[[-16  62  17 -31   0]
 [-59 -13  13  20 -13]
 [ -2  38   8 -20   2]] → 8

[[ 65 -75  63 -73  62  66  64]
 [ 68 -71 -28  68 -61 -57 -55]
 [-70 -65  72  62 -66 -71 -65]] → -66

[[  4  12 -32  37 -24 -32 -30]
 [ -9  -5  27 -48  18  28  26]
 [ 19 -23 -33  58 -26 -34 -32]] → -26

[[ 16  76  54  70]
 [-62   6  26  15]
 [-42 -28  58  60]] → -28

[[ 17  17 -11  67  15]
 [ 50  -3 -54  23 -53]
 [  7  15 -12  76   7]] → -12

[[ -5 -25  12  60   2  29 -29]
 [ -2   1  40  12  19  31  11]
 [ 58 -67 -54 -19 -77  -4 -46]] → -77

[[-11  -1  76   6  15]
 [ -6  -1  16  -8  36]
 [ 19  -1 -18 -10  28]] → -18
---
[[-77   3  43  -8 -68  -5  37]
 [-12 -33 -60   2  40  18  38]] | 18

[[ -9  -7 -17 -18 -39  -1   5]
 [ -5  -7  11 -31  11  -7   6]
 [ 36 -34  11  73 -53 -66 -18]] | -7

[[-42  43 -29  20 -69]
 [ -3  31  -6  15 -13]] | 15

[[ 64 -25 -42  43  69 -36  33]
 [-17  64 -48  37 -39 -44 -26]
 [ 24 -26  23 -34 -32 -50  61]] | -44

[[-67  29  38 -37 -43]
 [-51   4  18  26  19]
 [ 17 -59  76 -51  12]] | 26

[[  8  39  21  -8]
 [ 10 -71  53  51]] | 53

[[ 38  20  -9  10  33   6]
 [ 13  35 -25 -30 -59  19]] | -59

[[ 36  -2  60 -11   0 -23  -3]
 [ 29   2  36 -11   0  11   4]] | 11

[[-10  13  -2  -2 -12   6]
 [  4 -21  24 -17  11  15]
 [ 26   3 -54  42  43 -33]] | 11

[[ -9 -34  30  17 -20  30  -4]
 [ 43 -15  -9  12  57  -9   1]] | -9
---
[[ 59   4 -31 -24 -14   5  -7]
 [ 12 -43  22 -32   7  24  -4]
 [  8 -37  15 -32  16  15  40]] 24

[[-22  -3 -16 -17 -43 -18 -17]
 [-18  12  -1 -20 -20 -37 -10]
 [-27 -23 -35 -13 -72   6 -26]] -37

[[ -5 -60  10   8]
 [ 24  61 -10  60]
 [ 55  57  58  59]] -10

[[ 12  19  10  35  35  48   1]
 [-33 -55 -27 -26 -43 -46   2]
 [ -1  46  26  -8  30  47  18]] -46

[[ -8  36  -5  -3 -18  13]
 [ 30  38 -72  58 -16 -45]
 [ -4 -26  47 -37  11  -7]] -16

[[ 67  27  36  -9  14 -14]
 [ 46 -71  45  20  33  20]
 [-72  11  -5 -21   3 -11]] 33

[[22 63 14 16]
 [62 52 19  5]
 [28 66 15  8]] 19
---
[ 62  83  55  17  24 200 146] -> 17, 200

[ 20 -30 -16  26  49  24  39] -> 26, 49

[[17 36 36 12 19]
 [20 29 11 78 21]
 [49 33 35 41 26]] -> 11, 78

[-15 -41 -34  25 -44] -> -34, 25

[ 283  254  600 -987 -485] -> 600, 600

[64 64 28 74 73 35 21] -> 74, 74
---
[[  0  -3 -27 -19 -66]
 [-11 -14   7  33 -50]
 [-19 -17 -44  -7 -21]] value -44

[[ 61  36 -39 -13 -22 -34]
 [ 22  24 -43  19  -5  -1]
 [-12  14 -11  23  -1   4]] value 23

[[ 23   4  21 -21  23]
 [ 11   3   0   0   3]
 [-55  -7  10  42  11]] value 10

[[ 57  38 -43  21 -63]
 [ 20   3 -31  -1 -76]
 [ 74 -62 -40 -36   7]] value -40

[[ 19  13  14 -66]
 [ 25  18  11 -73]
 [ -2   1  -3  25]] value 1

[[-67  22  36 -21 -24  33  25]
 [-60 -17 -32 -13 -56 -32 -13]
 [ 24 -27  16 -37 -16  26 -28]] value -16

[[ 62  25 -50  15  16   0 -57]
 [-44   8  16  14  43 -76  42]
 [ 66  29 -54  13  18   1 -60]] value 18

[[-16  -1   3   8 -15]
 [  6   3  13 -21 -34]
 [-15 -36 -24   6 -69]] value -24

[[ 18 -44 -20  32  61   5 -24]
 [ 50  14   8 -29  63  29  32]
 [ 53 -27 -33  40   3  13  16]] value 3

[[ -4 -12 -56 -20]
 [-15   3 -39 -16]
 [-10   9 -24 -42]] value 9
